Where the symbols take the objects:
nume: §>saga, ~>kelu, +>gegu, %>bude, $>nere
koma: §>mupi, ~>-, +>kama, %>dani, $>zose
loka: §>pogo, ~>vusa, +>luzu, %>riro, $>zuzu
pogo: §>kuvi, ~>mola, +>guvu, %>vika, $>zoti
dufo: §>kelu, ~>vafi, +>mite, %>mipu, $>tidu
zoti: §>kubi, ~>kika, +>nesu, %>pogo, $>maze
kama: §>vusa, ~>koma, +>kuvi, %>daba, $>zigi
zino: §>vipu, ~>kate, +>-, %>mebe, $>niru
delo: §>niru, ~>riro, +>-, %>gisi, $>luzu
gado: §>koma, ~>-, +>mola, %>bamo, $>pobe
zigi: §>raso, ~>zose, +>kubi, %>kama, $>mipu
vipu: §>gisi, ~>tudu, +>-, %>dube, $>keso
badi: §>vedu, ~>lole, +>riro, %>femi, $>vusa
vusa: §>mola, ~>mupi, +>loka, %>badi, $>raso
mipu: §>tevi, ~>gusu, +>bovu, %>zigi, $>dufo
bude: §>maze, ~>tevi, +>pasu, %>zuzu, $>nume
bovu: §>bude, ~>mipu, +>dedu, %>kubi, $>mite
kate: §>tudu, ~>luso, +>zino, %>saga, $>vika
guvu: §>mazo, ~>pogo, +>-, %>niru, $>nesu
tumu: §>nesu, ~>zuzu, +>-, %>luzu, $>pasu
mupi: §>gado, ~>-, +>vusa, %>lole, $>dudu
mola: §>kama, ~>gado, +>pogo, %>vedu, $>kika
tepe: §>gusu, ~>-, +>vavo, %>pobe, $>nona
zose: §>dudu, ~>-, +>zigi, %>koma, $>gusu
gusu: §>tegu, ~>-, +>mipu, %>zose, $>vafi
tibe: §>vabi, ~>-, +>femi, %>muko, $>lole
gisi: §>zino, ~>nere, +>-, %>gegu, $>delo
nere: §>kate, ~>femi, +>gisi, %>nume, $>riro
pobe: §>zose, ~>-, +>kika, %>gado, $>tepe
kuvi: §>loka, ~>kama, +>mazo, %>pofa, $>kubi
leto: §>dedu, ~>maze, +>-, %>nesu, $>mebe
lole: §>bamo, ~>-, +>badi, %>tibe, $>mupi
vika: §>pofa, ~>vedu, +>niru, %>kate, $>pogo
daba: §>badi, ~>dani, +>pofa, %>tidu, $>kama
tudu: §>nere, ~>tidu, +>vipu, %>mite, $>pofa
gegu: §>mebe, ~>nume, +>-, %>pasu, $>gisi
kubi: §>zuzu, ~>zigi, +>nudi, %>kuvi, $>bovu
mazo: §>luzu, ~>kuvi, +>-, %>keso, $>nudi
nudi: §>tumu, ~>kubi, +>-, %>mazo, $>dedu
vabi: §>kede, ~>-, +>luso, %>nona, $>bamo
dani: §>lole, ~>-, +>daba, %>kede, $>koma
dube: §>gegu, ~>mite, +>-, %>dedu, $>vipu
tevi: §>vavo, ~>tegu, +>bude, %>raso, $>kelu
luzu: §>guvu, ~>loka, +>-, %>delo, $>tumu
mebe: §>dube, ~>saga, +>-, %>leto, $>zino
tidu: §>femi, ~>kede, +>tudu, %>dufo, $>daba
niru: §>keso, ~>vika, +>-, %>zino, $>guvu
raso: §>kika, ~>dudu, +>zuzu, %>vusa, $>tevi
saga: §>mite, ~>sebu, +>mebe, %>maze, $>kate
maze: §>bovu, ~>vavo, +>leto, %>zoti, $>saga
vafi: §>muko, ~>-, +>dufo, %>gusu, $>kede
keso: §>delo, ~>pofa, +>-, %>vipu, $>mazo
nesu: §>nudi, ~>zoti, +>-, %>guvu, $>leto
kelu: §>sebu, ~>muko, +>nume, %>tevi, $>femi
pasu: §>leto, ~>bude, +>-, %>tumu, $>gegu
nona: §>vafi, ~>-, +>sebu, %>tepe, $>vabi
dudu: §>pobe, ~>-, +>raso, %>mupi, $>tegu
femi: §>luso, ~>tibe, +>nere, %>kelu, $>badi
kika: §>zigi, ~>pobe, +>zoti, %>mola, $>vavo
bamo: §>dani, ~>-, +>vedu, %>vabi, $>gado
pofa: §>riro, ~>daba, +>keso, %>tudu, $>kuvi
muko: §>nona, ~>-, +>kelu, %>tegu, $>tibe
mite: §>nume, ~>dufo, +>dube, %>bovu, $>tudu
vedu: §>daba, ~>bamo, +>vika, %>luso, $>mola
zuzu: §>zoti, ~>raso, +>tumu, %>loka, $>bude
tegu: §>tepe, ~>-, +>tevi, %>dudu, $>muko
riro: §>vika, ~>badi, +>delo, %>nere, $>loka
dedu: §>pasu, ~>bovu, +>-, %>nudi, $>dube
sebu: §>dufo, ~>nona, +>saga, %>vavo, $>luso
luso: §>tidu, ~>vabi, +>kate, %>sebu, $>vedu
vavo: §>mipu, ~>tepe, +>maze, %>kika, $>sebu
kede: §>tibe, ~>-, +>tidu, %>vafi, $>dani

The rows follow the links: the fewer symbols apart two objects are, the more alike their rows tend to be.

Each row, then its object:
[-74, 46, -19, -14, -26, 26, -53, -33, -16, 63, 23, 10, 1, 87, -55, 9, -86, 23, -81, -76, -39, 16, -17, 14, 24, 75, 16, -35, 79, -36, 101, -66, 61, -16, -3, 32, -18, -67, 18, -65, 15, 50, -132, 68, 20, -5, -53, 10, -7, 40, 3, 52, 5, -47, 84, -95, -120, -17, 20, -27, 30, 64, 51, -39, 9, -114, -102] | dube
[-10, -35, -29, -58, -89, -23, 73, -23, -26, -26, 69, -35, 58, -102, -30, 4, 39, -83, -13, 73, 3, 38, -42, 35, 53, -22, 90, 78, 15, 32, -112, -24, 31, 31, 114, 105, -19, -26, 46, 61, -68, -30, 128, -16, 22, 99, -8, -55, -27, -56, -55, 12, 70, 15, -30, 54, 77, -39, -56, -61, 11, 4, 23, -6, -86, 75, 15] | tepe
[-44, 47, -26, 42, 62, 30, -52, -25, -25, 59, -45, 12, -46, 80, -24, 5, -65, 19, -53, -92, -71, 46, 20, -12, 35, 77, -50, -18, 64, -24, 104, -58, 45, 18, -82, -45, -26, -47, -31, -65, -7, 38, -119, 38, 20, -13, -29, 86, 23, 50, 74, 31, -3, -63, 92, -81, -110, -20, 20, 28, -30, 63, 55, -32, 19, -103, -70] | vipu
[-56, 67, -12, 19, -23, -22, -48, -41, -38, -21, 29, -12, -4, 83, -33, 0, 17, -89, -76, -66, -24, 35, -12, 55, 34, -28, 17, 59, 86, -42, 105, -78, -29, 63, -26, 39, -5, -57, 17, -61, -86, -34, -107, -21, 28, 91, -45, 30, -10, 58, 1, 41, 57, 34, -46, -78, -100, -39, -60, -19, -29, -1, 53, 125, -83, -131, 36] | mebe
[28, 46, 33, 136, 83, -8, -14, 7, 28, -36, -60, -56, -46, 33, 44, -13, 42, -103, 21, -21, 29, -39, 54, 43, -16, -46, -73, 65, -31, -6, 40, 29, -50, 60, -94, -113, 27, 4, -49, -8, -111, -42, -36, -39, 1, 93, 10, 62, 63, 22, 62, -10, 63, 28, -49, -14, -19, 40, -58, 51, -110, -37, -16, 80, -91, -16, 43] | vika
[78, 4, 34, 37, 13, 54, -43, 50, 35, 111, -8, -5, -4, 48, 52, 0, -122, 4, 111, -45, -56, -39, 22, -22, -47, 88, -20, -9, -101, -20, 58, 104, 49, 0, -60, -45, 31, 90, -1, -22, 18, 53, -47, 58, -2, 0, 57, -39, 6, 30, 2, -57, -11, -88, 116, -10, 23, 51, 11, 16, -4, 42, -88, -100, 18, -25, -118] | kuvi
[-15, 13, 35, -89, -91, 41, -14, -26, 31, 81, 77, 3, 67, 24, 33, -13, -116, 2, -25, -46, -52, -51, -55, -5, -38, 101, 101, -12, 23, -25, 49, -23, 100, -34, 84, 89, 28, -30, 53, -38, 21, 60, -55, 62, -17, -20, -9, -72, -38, 26, -110, 16, -7, -67, 116, -5, -44, 64, 3, -76, 56, 18, 10, -117, 25, -5, -105] | bovu
[-17, -75, -39, -122, -74, -26, 48, 5, -32, -30, 43, 37, 62, -73, -28, -10, 43, 77, -34, 69, 25, 13, -51, -36, 29, -56, 73, -48, 26, 43, -98, -21, -8, -59, 106, 87, -29, -22, 38, 64, 79, -31, 118, -21, 34, -76, -12, -38, -52, -55, -44, 18, -25, 4, -72, 48, 56, -35, 42, -41, 94, 3, 14, 6, 64, 75, 43] | tegu
[-27, 36, -5, -80, -79, -31, -52, 5, -18, -40, 37, 37, 45, 83, -19, 3, 34, 77, -12, -58, 38, 33, -41, -49, 27, -34, 76, -55, 16, -50, 80, -10, -6, -45, 32, 88, -27, -10, 51, -70, 76, -44, -118, -28, 16, -90, -32, -56, -24, 50, -43, 24, -29, 19, -58, -81, -60, -26, 54, -46, 101, 7, -1, 109, 83, -99, 38] | pasu
[49, -40, -22, -51, -36, -17, 35, 39, -32, -32, 37, -27, 70, -108, -25, -2, 51, -83, 60, 82, 23, 50, -41, 56, 17, -29, 80, 77, -51, 46, -103, 70, -3, 52, 86, 72, -22, 45, 30, 67, -72, -48, 127, -23, 14, 80, 29, -88, -31, -41, -55, -21, 60, 45, -48, 58, 120, -15, -52, -26, 4, -6, -26, -28, -83, 70, 35] | pobe
[81, -10, 22, 10, 23, -27, -23, 41, 36, -64, -21, 25, -4, 33, 41, 7, 88, 78, 111, -40, 34, -20, 10, -50, -41, -51, -18, -69, -103, -24, 43, 120, -51, -40, -47, -47, 27, 78, -1, -37, 91, -27, -37, -43, -10, -101, 53, -33, 31, 44, -7, -47, -70, 38, -81, -19, 26, 53, 56, 34, 25, -51, -80, 97, 106, -19, 77] | loka
[52, 52, -31, 12, 30, 42, -49, 54, -25, 74, -22, 7, 15, 97, -40, 2, -90, 0, 79, -74, -38, 27, 4, -34, 45, 70, -23, -4, -77, -55, 101, 85, 39, -21, -64, -15, -23, 66, -39, -68, 17, 18, -123, 53, 20, -6, 30, -16, 12, 41, 39, -42, 0, -63, 103, -81, -50, -53, 11, 22, -11, 62, -60, -31, 12, -127, -75] | mazo
[-42, -60, -32, 42, 67, 33, 53, -27, -33, 49, -34, 10, -63, -82, -34, 14, -85, 21, -80, 54, -38, 21, 23, 1, 49, 58, -53, -27, 67, 44, -103, -45, 15, 9, 3, -45, -35, -48, -36, 74, 1, 42, 118, 66, 29, -12, -18, 85, 30, -63, 55, 33, -6, -46, 91, 40, 67, -25, 11, 40, -28, 69, 58, -141, -1, 84, -94] | kede
[53, -74, -44, -78, -49, -20, 56, 31, -20, -38, 35, 53, 54, -86, -33, 3, 44, 53, 62, 79, 33, 13, -36, -40, 31, -46, 40, -37, -48, 53, -89, 56, 2, -50, 92, 79, -20, 57, 26, 49, 80, -43, 123, -29, 11, -60, 34, -71, -16, -67, -35, -35, -40, 36, -52, 48, 103, -17, 57, -33, 79, -5, -40, 10, 73, 65, 66] | dudu
[11, 10, 20, 124, 83, -13, 15, 25, 27, -25, -78, -45, -64, -37, 28, 11, 25, -85, 16, 27, 1, -37, 48, 50, -16, -26, -77, 73, -26, 10, -30, 41, -49, 69, -58, -127, 31, 23, -49, 35, -115, -11, 53, -8, -18, 105, 14, 59, 58, -8, 54, -11, 56, 15, -43, 37, 36, 39, -58, 73, -111, -37, -6, 2, -85, 61, 50] | vedu

Each walk starts at a row. The symbols on each line, taken left to right, move it on to the next object.
Each answer is a row, close to the row of the object it stands for.
---
[-75, 45, -17, -69, -18, -14, -42, -42, -19, -40, 6, 33, 6, 86, -15, -6, 52, 65, -82, -59, 40, 17, 7, -24, 13, -36, 32, -72, 67, -44, 110, -75, -16, -39, -26, 42, -2, -62, 4, -57, 104, -28, -107, -36, 15, -81, -49, 28, -20, 52, 13, 49, -65, 20, -52, -93, -93, -46, 56, -1, 51, 14, 60, 115, 63, -113, 45]
§ $ % $ -> [-62, 70, -27, 83, 44, -10, -35, -24, -9, -12, -46, -10, -48, 91, -22, 7, 56, -80, -73, -68, 6, 16, 32, 65, 12, -8, -62, 55, 66, -53, 86, -46, -46, 57, -64, -43, -8, -51, -28, -66, -59, -24, -111, -36, 21, 83, -45, 76, 18, 42, 67, 30, 58, 25, -21, -82, -74, -30, -48, 28, -66, 6, 10, 94, -88, -116, 23]
% ~ + $ $ $ -> [65, 78, -44, 61, 28, -6, -49, 46, -11, -28, -16, -31, 14, 89, -26, 7, 31, -72, 100, -75, 12, 47, 17, 32, 45, -12, -28, 75, -71, -60, 110, 73, -38, 53, -60, -12, -13, 60, -13, -45, -72, -22, -115, -26, 11, 84, 53, -13, 10, 35, 44, -29, 68, 26, -33, -64, -43, -17, -51, 14, -66, 1, -76, 75, -87, -110, 52]
---
[54, -28, 43, -79, -74, 40, 13, 35, 34, 74, 43, -10, 58, -32, 42, 8, -104, 15, 71, 21, -52, -52, -35, 4, -31, 79, 63, -13, -54, 18, -13, 51, 87, -21, 67, 41, 23, 88, 43, 17, 0, 65, 32, 75, -15, -25, 27, -104, -34, -15, -90, -28, 7, -51, 106, 52, 59, 46, 14, -43, 64, 9, -48, -122, -6, 65, -62]
~ + ~ % + % -> [-7, -22, 21, 82, 105, 22, 31, -1, 40, 72, -72, -13, -75, -32, 39, -2, -88, 15, 29, 22, -38, -56, 61, 3, -33, 81, -95, -17, -36, 29, -32, 7, 28, 21, -66, -131, 35, 23, -47, 38, 11, 64, 49, 66, -28, -18, 31, 84, 48, -2, 61, -27, -21, -67, 122, 27, 41, 33, 23, 51, -59, 26, 5, -134, 9, 47, -104]
% § $ % % $ -> [-47, -54, 32, 42, 79, -40, 15, -74, 40, -52, -59, 22, -45, -40, 38, 9, 66, 79, -60, 21, 27, -28, 47, -37, -43, -61, -59, -93, 79, 20, -58, -75, -64, -38, -48, -90, 35, -63, -30, 16, 78, -30, 59, -31, -35, -78, -46, 107, 39, -29, 38, 42, -66, 37, -61, 44, 14, 44, 87, 53, -5, -55, 67, 42, 101, 63, 45]
---
[73, -45, 19, 30, 38, 25, 25, 48, 26, 74, 6, 0, 10, -35, 40, -16, -106, 9, 125, 20, -62, -49, 10, -5, -27, 86, -31, 14, -89, 24, -35, 108, 51, 14, -13, -45, 13, 90, -31, 28, 16, 61, 43, 60, -23, -1, 53, -42, 15, -22, 7, -59, 0, -59, 132, 41, 41, 48, -4, 23, -24, 21, -64, -141, 24, 41, -100]
% § ~ % $ % -> [-56, -61, -31, 28, 59, -22, 47, -37, -31, -32, -34, 39, -73, -88, -41, -1, 60, 83, -43, 83, 34, 32, 13, -35, 26, -45, -51, -81, 55, 57, -111, -66, -58, -39, -17, -53, -28, -52, -44, 64, 80, -22, 117, -50, 41, -74, -28, 79, 27, -69, 75, 48, -51, 39, -43, 54, 40, -35, 49, 27, 15, -2, 51, -8, 63, 87, 42]
§ % + ~ -> [-63, -24, -30, 13, -37, -6, 79, -37, -29, -22, 15, -31, 10, -81, -41, 13, 48, -106, -94, 90, 13, 21, -12, 49, 31, -30, 35, 58, 91, 60, -97, -85, -10, 57, 56, 19, -19, -81, 13, 52, -83, -20, 136, -24, 22, 96, -46, 39, -17, -73, -4, 42, 50, 15, -38, 61, 41, -39, -67, -16, -14, 5, 63, -33, -91, 80, 44]
---
[-24, 70, 39, -54, -97, -21, -18, -31, 55, -33, 105, -70, 67, 28, 34, 8, 31, -99, -23, -15, 27, -34, -29, 61, -34, -38, 96, 76, 30, -7, 40, -16, 9, 29, 78, 84, 34, -42, 50, -25, -120, -17, -52, -21, -27, 112, -28, -65, -41, 45, -115, 29, 71, 18, -61, -3, -35, 39, -70, -83, 21, -37, 14, 81, -95, -5, 27]
§ § + % ~ -> [50, -16, 31, -132, -58, -35, -23, 42, 38, -42, 65, 46, 72, 29, 32, -1, 58, 95, 78, -24, 44, -46, -40, -53, -31, -48, 66, -64, -81, -20, 54, 77, -17, -74, 32, 33, 34, 57, 37, -16, 84, -25, -40, -32, -6, -83, 39, -94, -16, 27, -101, -35, -64, 44, -49, -6, -2, 51, 49, -48, 100, -56, -26, 77, 100, -7, 52]
$ $ + % $ $ -> [-39, 27, -24, 40, 63, -29, -48, -30, -38, -31, -33, 60, -63, 90, -23, -4, 58, 67, -66, -51, 33, 33, 22, -46, 24, -18, -65, -58, 61, -48, 73, -55, -48, -28, -85, -56, -26, -47, -28, -53, 77, -30, -117, -23, 12, -69, -45, 91, 35, 57, 70, 26, -38, 35, -51, -64, -89, -40, 40, 40, -3, 0, 27, 109, 62, -90, 33]
---
[-60, 47, 33, 114, 58, -20, -29, -48, 24, -34, -52, -45, -62, 49, 39, 6, 30, -99, -65, -25, 24, -43, 37, 48, -45, -33, -49, 90, 75, -2, 36, -82, -43, 68, -76, -68, 33, -55, -13, -33, -95, -7, -56, -18, -17, 82, -22, 97, 23, 19, 28, 36, 58, 26, -49, -16, -60, 52, -56, 49, -79, -39, 57, 67, -92, -27, 23]
~ % + % ~ $ -> [-102, 3, 29, 5, -32, -5, 25, -59, 36, -44, 14, -44, -7, -32, 22, 0, 22, -116, -107, 47, -9, -48, -22, 62, -55, -41, 28, 86, 94, 35, -63, -92, -22, 55, 44, 11, 45, -98, 40, 19, -116, -11, 64, -25, -30, 104, -43, 41, -27, -2, -62, 40, 78, 19, -51, 44, -17, 42, -66, -22, -47, -51, 67, 30, -114, 42, 34]
+ % % $ % -> [71, 53, 37, -32, -76, -19, -23, 23, 25, -35, 39, -59, 61, 31, 36, -2, 55, -104, 83, -13, 16, -26, -36, 53, -50, -18, 75, 91, -62, -15, 38, 69, -8, 62, 52, 49, 27, 52, 49, -39, -127, 1, -41, -18, -19, 111, 39, -107, -50, 28, -88, -26, 55, 30, -33, -5, 3, 35, -74, -30, -11, -36, -41, 68, -89, -31, 54]
---
[50, 25, -8, -89, -53, -16, -51, 48, -31, -32, 38, 30, 48, 83, -24, 7, 46, 72, 69, -65, 19, 28, -34, -36, 32, -23, 36, -46, -58, -20, 90, 48, -12, -56, 1, 73, -13, 44, 8, -46, 88, -26, -125, -21, 20, -57, 43, -80, -15, 46, -14, -31, -37, 20, -60, -70, -59, -28, 50, -26, 76, -2, -40, 94, 89, -112, 31]
~ § ~ % § § -> [79, -54, 31, 0, 28, -45, 9, 40, 26, -62, -11, 27, 0, -32, 23, -12, 68, 85, 113, 57, 25, -35, 3, -17, -37, -47, -25, -69, -106, 13, -44, 129, -53, -40, -6, -43, 25, 92, -16, 35, 91, -28, 64, -26, -33, -105, 36, -33, 13, -21, -7, -54, -75, 29, -68, 36, 86, 31, 81, 35, 30, -69, -71, 46, 93, 63, 69]
% $ § ~ § -> [63, -72, -26, 22, 22, 34, 56, 64, -31, 69, -9, 20, -13, -82, -33, -5, -97, 26, 78, 64, -52, 27, -5, -9, 26, 73, -24, -7, -74, 47, -95, 93, 26, -1, 1, 6, -24, 77, -2, 63, 16, 44, 137, 59, 35, -9, 44, -16, 12, -64, 34, -23, -17, -48, 88, 50, 100, -38, 15, 23, -19, 59, -59, -153, 23, 78, -82]
---
[-34, -45, 18, -121, -100, -44, 27, -43, 50, -41, 74, 27, 62, -48, 45, -8, 65, 72, -22, 38, 30, -54, -59, -30, -28, -38, 87, -52, 18, 15, -48, -38, -9, -73, 100, 87, -2, -21, 57, 36, 82, -20, 55, -37, -17, -102, -15, -60, -40, -22, -109, 12, -49, 53, -80, 53, 25, 45, 41, -71, 97, -53, 10, 29, 86, 63, 54]
% $ § % -> [57, 13, 32, -21, -84, -13, 23, 36, 31, -43, 46, -56, 77, -24, 37, 4, 66, -88, 72, 40, 32, -33, -55, 55, -32, -26, 56, 86, -56, 10, -58, 89, 6, 47, 67, 49, 44, 63, 38, 33, -108, -11, 42, -36, -34, 108, 46, -89, -29, -21, -94, -28, 61, 42, -62, 51, 55, 50, -72, -54, -17, -50, -66, 24, -95, 53, 50]
% $ § § -> [49, -49, 24, -116, -78, -39, 26, 52, 20, -52, 50, 40, 76, -28, 33, -4, 59, 90, 107, 45, 39, -43, -46, -50, -41, -49, 68, -63, -68, 6, -34, 63, -9, -68, 63, 62, 22, 52, 34, 42, 87, -39, 56, -45, -11, -107, 46, -94, -29, -25, -92, -30, -55, 30, -58, 34, 63, 41, 62, -35, 91, -49, -48, 49, 66, 48, 56]
---
[-83, 45, 22, 11, -48, -16, -15, -53, 39, -51, 25, -60, 5, 23, 39, 16, 29, -95, -125, -18, 26, -50, -26, 35, -48, -25, 27, 61, 91, -5, 36, -108, -11, 80, 9, 15, 30, -83, 26, -22, -118, -7, -56, -29, -14, 123, -45, 32, 6, 30, -52, 67, 75, 28, -43, 2, -75, 41, -87, -3, -38, -32, 59, 88, -96, -27, 41]
% ~ + % % -> [97, 74, 37, 75, 46, -35, -14, 49, 34, -22, -13, -46, 11, 25, 51, 4, 51, -102, 114, -16, 25, -57, 10, 40, -39, -46, -27, 85, -113, -13, 46, 105, -38, 81, -28, -57, 30, 69, -10, -13, -102, -18, -47, -21, -13, 90, 54, -29, 30, 28, -17, -64, 66, 34, -39, -18, 1, 34, -62, 20, -88, -39, -61, 49, -109, -20, 51]
$ $ § $ $ § -> [-60, 6, 31, 26, 71, -37, -37, -38, 25, -50, -34, 27, -67, 39, 45, 9, 62, 80, -71, -28, 25, -44, 31, -33, -35, -47, -70, -78, 90, -13, 49, -65, -65, -40, -80, -94, 34, -66, -44, -28, 87, -36, -45, -53, -17, -96, -23, 111, 18, 17, 36, 31, -57, 25, -48, -21, -66, 56, 71, 39, -5, -43, 38, 77, 92, -19, 43]
---
[-15, 58, -37, -75, -79, 27, -59, -6, -23, 60, 63, 4, 59, 79, -28, -14, -93, -3, -19, -86, -44, 45, -48, -16, 28, 68, 74, -16, 55, -44, 105, -13, 74, -17, 24, 98, -32, -3, 44, -66, 7, 31, -124, 53, 21, 1, -2, -57, -38, 34, -44, 20, -30, -47, 89, -88, -79, -38, 0, -50, 50, 58, 19, -55, 8, -104, -74]
~ % + % ~ $ -> [63, 6, 61, -83, -82, 48, -15, 20, 26, 101, 43, -6, 75, 29, 40, 0, -110, 20, 88, -37, -61, -33, -39, -9, -37, 70, 75, 13, -90, -23, 38, 83, 97, -20, 40, 59, 9, 70, 28, -11, 16, 50, -55, 77, -3, 13, 20, -89, -41, 38, -102, -33, 0, -65, 122, -29, -2, 51, 9, -59, 58, 22, -25, -99, 20, -14, -80]
§ ~ % % + ~ -> [17, -41, 23, 77, 104, -13, 2, -3, 18, -65, -54, 38, -62, -30, 37, -5, 80, 89, 37, 35, 38, -40, 56, -42, -28, -39, -96, -88, -12, 21, -41, 24, -73, -23, -78, -121, 33, 15, -54, 28, 101, -23, 60, -55, -21, -96, 23, 58, 37, -7, 59, -19, -65, 53, -72, 49, 42, 33, 55, 79, -16, -56, -11, 33, 93, 59, 74]
